After every row comes one of two labels: whether the row has a hidden trait. Each part has its own trait and labels.
[ -3  -1  -8  -8  -7  -5  -1  10  -1  13  -3  17  -5   1   3   0 -10  38
 -15  19  17   7  13 -14 -15   4  13 -29 -79  13  -3  -3]  E
[  8   1   8  15   6   0   8 -27 -11   2   2  -9   8   2  -5  13   4 -54
   3 -59 -16 -40 -33  20   9  -7 -16  53  29  -1  43   4]  E
[ -6 -20   1   0  32  -5  38  -5  -8  -4  -2 -28  13  -5 -16  10  -7  28
   0  19 -12  10 -50 -16   9   4 -19 -23 -14  -6 -32  13]  A
[-23  -8   4  -3 -27   0   8 -37  18  11   7  28   5  -9  -9  22  -6 -25
   6 -11 -16 -43   3 -43 -16  -4  20   3 -87   1  73   7]  A
[-27 -28   1  -2  21 -10  41   4   9 -22   9 -19  38  -5 -20  28  -2  -8
   6  11 -39  17 -64 -33   4  -5 -43 -10  59   2 -40  13]  A
[ 10 -10  -5  -4   6  -8  10   2  -9  18  -1   9  -4   1  -9   1 -10  35
 -18  -2  11 -11 -10  -2 -12   9  13 -27 -86   7   5  -2]  E
[-23  -9  -9  -1  31  -3  26  15 -25 -18   8 -18  17   2  -1  17   2  37
   1   9  10  39 -38 -17  -1   1 -33  -5  31   5 -51   2]  A
[ -1   4  -2  15  13  -2   0 -18 -25   7  -5  -9   0   2  -1   1  -3 -52
   0 -39  -3 -25 -29  19  22  -3 -19  41  27   5  17   1]  E
[-43   4 -12   5   3  -8  -2  19 -16   2  -1  13  12  -3   8  48  -6 -25
  10  15  25  37 -26 -46 -33   1 -13  -3 -10  22   4   4]  A
[ -8  -6  -6   4  33  -2  18  15 -21  -7  -5 -37   8   2 -11 -13  -3  11
   0  11 -11  27 -34  11  29   0 -31   8  63   2 -42   8]  A
[-26   0  -7   4  18   0  15   2 -23 -14   7 -12  12   1   4  16   3   6
   4 -16   7  21 -25  -8   6  -4 -31  19  33   9 -28  -3]  A
[-21  -5  -2   2  25   2  22  -3 -12   0  -2 -19  13  -2  -8  -5  -8  -4
  -3  25 -11  16 -35 -11  19  -6 -24 -10  11   4 -23   5]  E
[-24  -5  -7  -2  20   0  21   7 -22 -15  10 -11  15   1   2  13   2  37
  -2   2   9  32 -24 -15   1  -3 -25  -1  21   8 -37  -3]  A
[ -5   6  -3  11   4   2  -5 -21 -25   3   3   1   1   3   0  -4   0 -35
  -4 -36  -6 -20  -8  16  13  -8  -8  39  15   3  41  -6]  E

Part 2:
[  2   0  -1   0   3   5  -1  -6  -1   0 -18  -7  -1   0   5  -4  -1   1
  -9  -1   4   0 -20   6  -6 -20   0   2  10   1  -4  -1  -1   0  -1  -2
   5   1   0   2  -2   2   1   2  -2   0  -1   1  -1   0  -4   1  -1   1
   1   0  -6   1   1   2  -4   0]  W
[  -4    4    0    1    7   33   -4   14   -2    6   29  -25    3    2
   -3    6    4    0  -55   -1   14   -4   88    3  -18  -99    2  -13
 -100    1   33   -8   -1  -14    0   12   15    9  -19   10   -6  -16
   -1   -2   -2   -1   -2    4    3    3  -49    7   -5    2   -9    2
  -36   10    2    1   69   -1]  V
[ 1 -1 -2  0  4  1 -1 -6  1  0 -1  4  0  0  5 -2  9 -3 22 -1 13  2  5  3
 -3 13  2  2 -9  1  9 -4  2  1  0  4 -4  0  4 -2  2 -1  1  2  2  0  1  1
 -2 -3  0 -4 -1  1  0  0 -5 -1 -1  3 -5 -1]  W
[  2  -2  -5   0   6  -1  -1   6   0   2  11 -12   0  -2  11  -1  31  -2
 -23  -3  20   7   7  10   4  16 -13  -2 -12   2  17  -5   1   2  -3   5
   2  -3  -1   1  -5  -2   1   5   0   2  -1   0  -2  -4  -2   1   2   1
  -5   1  -7  -2   0   6  -2   2]  V
[  5   0  -3   0   5   2  -1  -9   0  -2   4   0   0  -1   8   1 -21   5
  -6  -3  20  -7   0  10  -5  -5  -1   2   8   1  22  -5   0  -2  -2  -2
 -12  -2   4   1  -2   2   2   4  -1   1  -2   1  -1  -3 -11   5  -4   1
  -4   0 -32   1  -1   4  -5  -1]  V
[  2   3  -1  -1   2   1   0  -6   2   0  14  10  -1   1   3  -4   9  -5
   6   0  17  -2  -4   0   5 -33   1   1  -2   1   2  -4  -1   1   0   4
  -4   4   7  -2   7  -3   1   1   6   2   0   3  -2  -4  -4  -7  -1   1
   0   0   1  -2  -1   2   1  -4]  W
[  3   0  -3  -1   4   3  -1 -12  -1  -1  23   4  -1  -1   5   2  -9   0
  -9  -1   8   2   0   2  -3   2   0   1   5   1  -1  -4  -2   1   0  -4
 -11   1 -11   0   1  -5   1   0   7  -2  -1   1   0  -1   2   1  -1   1
  -2   0 -30  -4  -1   2  -6  -1]  W
[  3  -2  -9  -1   4  -9  -2 -13  -3   6   8   3  -4  -4   8   3  19   1
  29  -3  -1  17 -15   1 -24  20  21  -2 -36   1  42  -8   2   5  -1  -1
  23 -14  -2   3  -4  13   0  -1  -6   1  -5   3  -3  -1 -31  14  -2  -1
  -9   1 -40  -7   1   5 -10 -21]  W

[  9 -46   5  -7 -24 -17  36  -7 -24  -9 -26  16  27   0  27  18  42  -2
 -15   3  -1  -2 -14   1   0  -5 -35  -7  -4  11   3  17   4]  P
[ 29 -71  15  -1 -32 -23  27 -14 -29  -5 -30   9  28  29  -5  26  64   9
 -40  -7   7 -14 -60   0   6  -6 -30 -28 -73  12  -2  16 -13]  P
[-12   1 -24   9  -8  -4  18  -5  -7  -5 -29  13  -3 -25  53  -5  18  21
  -5   9   5  -2  -3  12   6 -20  11  35  29  21  -5   6   0]  Z
[ -7 -25   3  -3 -19  -4  21   2 -17  -5 -23  10  15 -10  23  14  35   7
  -9   3   5   0 -20  -3   3  -3 -24  -2  18  17   1  10   3]  P
[-48  26   9 -22  22  26 -30  20  10   5  53  -4 -18 -31 -18  23 -31 -40
   7  -5 -11  18  13 -14  -3  21   0  -4  44 -12   9   1  12]  Z
[-36  48   1 -14  17  23 -15  25  15   4  36   4 -21 -26 -71  10 -40 -31
  29  -1 -12  12  34 -19  -4  17   4  10  39  -9  14   0  14]  Z
[-15  -3  -9  -2  -2  -5   5   9  -2  -3   7   8   2 -29  23   8   6  12
   0   3   0   6  -4   2   4 -15  -2   8  44   6  -5  13  12]  Z
[-21  18 -32 -22 -13 -14  56   7 -15 -12  -2  51 -34 -20  54  -8 -28 -60
  75  27 -28  20  90 -19 -15 -21  -7  74  53  14  38  13  44]  Z
[-28  14 -20   5  -5  -2  12   3  -4  -3  -5  13 -10 -23  33  -4  -8  21
 -17   8   2   7  -4   7   3  -9   5 -25  60  10  -4  11  12]  Z
[ 32 -48  -5   3 -27 -26  36 -17 -22  -7 -38  11  15  32  42  17  56   2
 -17   1  13 -20 -15   1   3  -9 -19  -1 -16  18   7  20 -10]  P
[ 37 -32 -10  -1 -31 -39  43 -17 -27  -8 -48  25  12  33  45  12  49 -10
   0   8   2  -9   0   0  -1 -19 -24  13 -19  18  20  20   1]  P
[-47 -74  25 -40  10  21 -14  28   4   2  58   4 -17 -32 -41  23 -20 -53
  17  -5 -18  24  24 -32  -6  28 -29 -28  30 -15  21   4  22]  Z
[ 18 -55  12  -1 -26 -18  24  -9 -23  -5 -28   6  18   8   5  27  52  17
 -41  -4   6  -5 -42  -2   6  -7 -32 -24  -9   9  -4  14  -9]  P
[-64  35   7 -29  20  30 -30  33  22   2  71  -4 -26 -48 -45  14 -45 -44
  15  -3 -15  19  26 -21  -6  21   0  10  54 -15   9  -5  15]  Z
[-22   9 -15  -5  -3   1  19   6  -5  -5   1  18 -12 -28  30   2  -6  -9
  18  10  -7  11  26  -3  -3  -6   2  28  57  11   4  10  22]  Z
[  2 -27   1  10 -24   2   1 -15 -15  -1 -22  -7  20  -9  17  18  53  62
 -50  -5  14 -12 -49  12  10  -4  -4  -8   7   7 -14   8 -17]  P
[-17 -14  -2   2 -15   6   6  -1 -10  -3  -5   0   9 -24  16  12  29  37
 -40  -2   5  -1 -25   5   8  -2 -10  -2  35   9 -13  11   2]  Z

New part:
[  2 -17  -5 -19  -2  -6  -5  -8 -19   1  51  14  -5  15  14  16  31 -15
  -8 -21 -12  40]  modin
[  8 -13  -5   6  -6 -24  10   3  -2   4  -7   1  -7  19  -8  52  29  28
  -5 -21  -5 -17]  gipoz
[ -5  15  -3 -13   2   2   1  -2   6   8 -24   0   1 -29 -10  31  10  14
  14 -24  20  22]  gipoz
[ 29  15   4   4 -39 -13  28  -6 -10  -1  -3   6  -5  15 -22  39  12 -27
   7   8 -30  41]  modin
[ 34   7  17 -16  10  -1  11   3 -10 -12 -24   6  10 -23  -7  17 -49   3
  15 -26   0 -14]  modin
[  1 -10  -7   4   0 -20  -9  -3 -10   6 -36   5  -2  30  -8  -6 -15 -14
  -7 -20 -15  -1]  modin
[ 10   9 -27 -15   1   2  19 -19   5  -9  47  -9  12 -13  -7 -48  -8 -12
   2   6   2  38]  modin
[-10 -11  -3   6   2   2  14   4  -2  -7  41  -9  -6   9  35 -47  -7  -3
  -7 -28 -15  -9]  gipoz
[ -1  20  26   4  25 -12 -13  -4   5   4   7  -7 -10  18   7  29  27  17
  -6  19 -11 -17]  modin
[ 21  -1  14   7  -8   2  29 -15 -17  -3 -14   2  13 -12   0  -9  -6   5
  -3  23  -8  -9]  modin
[ -2   5  19   5   1  -6   5  15  -2   1  11   2  14 -20  -7  32 -22 -12
   5 -34  34 -16]  gipoz
[ -6 -13  14   2  -2   5   5   4  -1  -2  60  14   0 -32 -21 -34  14   9
  12 -29   5  31]  modin
[-32  22   2   3 -27   3   3  -4  -7   0 -28  20  11 -23 -39  33  10  -7
  -2   9   4  36]  modin
[  4   9   0  -1   3 -13  -1 -17  -8  -3   1   8  14   1 -16  59  -5  23
 -10   3   1  28]  modin
[ 12 -15  -4 -11   5   0  18  -3  -7   5  61  13  11 -10   5 -13   3   2
  15 -25  -8   7]  gipoz
[ 18   4   4  -1 -33  -9   2  -3 -12  -7  -8  -4  -2  17 -14 -64  10 -23
   8  19 -20   0]  modin
[  8   7 -14 -17   4 -11  22  -4  -9   1 -30  11   7  18  -9  20  -8   3
   5   6  -2 -10]  gipoz
[-11  20 -16  -8 -14  -2 -12  17  -2  -4 -39   1   8  15 -30  27  11 -14
  14 -15   1  17]  modin
[  5  13   7 -22  -5 -24  11  -5  -5  -2  21  -4  -4 -13  -7   0  13 -10
  -3  12   9   6]  gipoz
[ 11 -15   3  -5  13   4   2   2  24   0  54 -18  12   1   2 -25 -19  16
  14  14  -7  32]  modin
[ 20  -2  -1 -21 -20   3  26  -4   1   2 -21 -18  -5 -17  13  -2   9 -26
  16  10  -4  39]  gipoz
[ 17 -17  21   2  -4  -9  17   3  -4   0  17  30   9 -19  -2 -15 -13   3
  -5 -16  -3  29]  modin
[ -3  16  59  10 -36  -8 -22 -21 -30   3   5 -23  11 -13  -7  15 -21  18
   5  44 -12  30]  modin
[-10  16   5  -9 -13  -5 -11  -7  -2   5 -34  -3  -5 -20 -42  23   6 -17
 -15  -4 -12 -22]  modin
[  8 -10  19 -12   5  -7  20  20   2  -1  11   2  -8 -17   4 -18  20  12
  18 -20  12  26]  modin
[-17   3  -8 -12 -15 -14  58   0 -10  -2 -16  -7  17 -37 -17   4   2   4
   1 -36  19  46]  gipoz
[ -1  15 -48   2  -5   0   0   0   2   2  74  -4  -6  25   4   8  10 -33
  -7 -28  -8  -6]  gipoz
[-10   7 -20   2  -4 -15  12  -7   4  -1  70  -1  -4  13  -8 -17   5 -18
  11 -14   0  32]  gipoz
[ 37  -9  10 -14   2   4 -19   1  -6  -7  49  -3 -10   5  -3 -17   2 -32
   4  10 -21  19]  gipoz
[ -4  -7  -8 -15  -8  10   4   0   7  -4  23  39   0 -23  -8  35 -10 -27
  -3 -26   7  23]  gipoz
[  0 -14 -15  -1 -11  -8  15   0  -6  -4 -31   0  13 -24 -10  46  16 -15
  -4  12  -9  45]  modin
[-32 -13 -12   2   1  -8  49  -4  -6   5  -9  -9  15 -27 -27  48   7  12
  15  21  15  -8]  gipoz
